Here is a tiny trained network, its code and every weight. The questions are about switching its units off for an input and a class, where a switched-off unit gives its printed mean instead of its output.

import numpy as np


def w(rows, s, z=0):
    codes = np.array(rows[::2]) - 128.0
    scale = np.full(codes.shape[1], s)
    scale[-1] = z or s
    return codes * scale


def norm(h):
    return h / np.sqrt((h * h).mean(-1, keepdims=True) + 1e-5)


def f(y):
    return y / 2 * (1 + np.tanh(0.7978845608 * (y + 0.044715 * y**3)))


def log_softmax(a):
    a = a - a.max(-1, keepdims=True)
    return a - np.log(np.exp(a).sum(-1, keepdims=True))


def net(x, mask):
    res = np.array(x, float).reshape(1, 6) / 4 @ E
    u = 0
    for l in range(3):
        y = f(norm(res) @ A[l][:, :-1].T + A[l][:, -1])
        res = res + np.where(mask[u : u + 5], y, B[l][:, -1]) @ B[l][:, :-1]
        u += 5
    return log_softmax(norm(res)[-1] @ U[:, :-1].T + U[:, -1])


A, B = {}, {}
E = w([
[181,160,226],'x0',
[79,234,128],'x1',
[61,70,255],'x2',
[129,217,100],'x3',
[64,75,177],'x4',
[110,84,98],'x5',
],0.0056)
A[0] = w([
[178,143,53,94],'L0N0',
[169,173,109,254],'L0N1',
[104,201,148,85],'L0N2',
[129,146,133,225],'L0N3',
[10,149,100,189],'L0N4',
],0.013,0.00094)
B[0] = w([
[64,254,21,255],'L0N0',
[62,140,169,219],'L0N1',
[207,85,177,191],'L0N2',
[43,167,202,144],'L0N3',
[26,31,168,212],'L0N4',
],0.0073,0.0043)
A[1] = w([
[196,159,211,53],'L1N0',
[176,86,166,35],'L1N1',
[142,165,215,110],'L1N2',
[170,177,196,7],'L1N3',
[95,88,2,132],'L1N4',
],0.0098,0.0014)
B[1] = w([
[231,131,237,196],'L1N0',
[179,127,116,155],'L1N1',
[188,173,156,198],'L1N2',
[89,147,228,170],'L1N3',
[180,96,254,254],'L1N4',
],0.0069,0.004)
A[2] = w([
[65,180,74,206],'L2N0',
[136,186,42,128],'L2N1',
[164,95,115,147],'L2N2',
[212,13,167,251],'L2N3',
[2,81,132,10],'L2N4',
],0.0099,0.0018)
B[2] = w([
[128,251,96,193],'L2N0',
[114,226,47,186],'L2N1',
[110,47,71,138],'L2N2',
[175,136,1,255],'L2N3',
[12,110,161,180],'L2N4',
],0.006,0.0061)
U = w([
[157,90,78,230],'0',
[92,225,69,199],'1',
[202,160,223,1],'2',
[5,81,133,36],'3',
],0.017,0.0018)

Each question gives the input, the list of numbers given to net, and the class t.
The units are the neurons (one row each of A and B). Each row of codes is followed by its name. A weight is (code - 128) times the scale printed after its matrix; where a second scale follows, it is the last column's (A, B and U).
mask holds one flag per neuron, layer by layer. A switched-off neuron (its flag False) gives its mean, the last column of its row in B, instead of its output. The means were averaged over made-up inputs and are rounded, as every weight is.
A unit's drop is (log p(t) with every unit on - log p(t) with that unit switched off) / (log p(t) with every unit on - log p(t) with every unit switched off).
The circuit of an input: a set's keep is (log p(t) with only the set's units on - log p(t) with every unit switched off) / (log p(t) with every unit on - log p(t) with every unit switched off). Starting from the 12 units with the biggest drops (on a tie, the unit counted first), units are removed one at a time, each time the one whose removal leaves the highest keep (on an exact tie, the one counted first), for as long as the keep stays at least 0.8.
circuit, biggest first: the units of the circuit, biggest drop first
most important unit: the unit with the biggest drop
k most important neurons: the k neurons with the biggest drops, biggest first
top k neurons in layer l: the k neurons of layer l with the biggest drops, biggest first
drop of u: that unit's drop, to one decimal
input [-7,-8,5,-6,5,-2], class 0: top 2 neurons in layer 0 => (L0N0 L0N1)
input [2,-2,-6,-1,7,4], class 0: most important neuron => (L1N4)
input [3,5,-1,7,3,5], class 2: circuit, biggest first => (L0N2 L0N0)
input [-1,-3,-5,1,7,5], class 0: 3 most important neurons => (L1N4 L0N1 L2N3)
input [2,-2,7,-6,3,5], class 0: 4 most important neurons => (L0N0 L0N1 L2N3 L0N4)
input [-2,6,5,6,-1,-6], class 2: 3 most important neurons => (L0N2 L0N0 L1N2)
input [2,-5,8,-2,4,3], class 0: top 4 neurons in layer 0 => (L0N0 L0N1 L0N4 L0N3)
input [1,-8,-8,-8,-7,1], class 1: 4 most important neurons => (L0N0 L0N4 L2N1 L1N0)
input [-4,-7,0,3,7,-1], class 0: 2 most important neurons => (L0N1 L2N3)
input [3,-8,6,3,8,0], class 0: 4 most important neurons => (L0N0 L2N3 L0N4 L0N1)
input [3,-8,7,-4,2,5], class 0: 2 most important neurons => (L2N3 L0N4)
input [-7,7,-1,8,1,3], class 3: 2 most important neurons => (L0N4 L2N4)
input [4,8,2,-5,-1,5], class 2: top 3 neurons in layer 0 => (L0N2 L0N0 L0N1)
input [7,-5,5,-4,7,5], class 0: most important unit => L2N3
input [-3,2,4,7,3,-7], class 3: 2 most important neurons => (L0N4 L1N4)
input [1,2,-7,-6,6,3], class 0: top 2 neurons in layer 0 => (L0N1 L0N3)
input [6,-6,-4,-4,7,-1], class 0: drop of L0N0 => 0.0
input [1,3,-1,4,5,-8], class 2: drop of L0N2 => 0.1
input [-8,7,0,5,2,7], class 3: drop of L0N4 => 0.4
input [1,3,0,5,4,-3], class 2: circuit, biggest first => (L0N2)
input [-7,7,6,-8,-7,-8], class 3: drop of L0N4 => 2.9
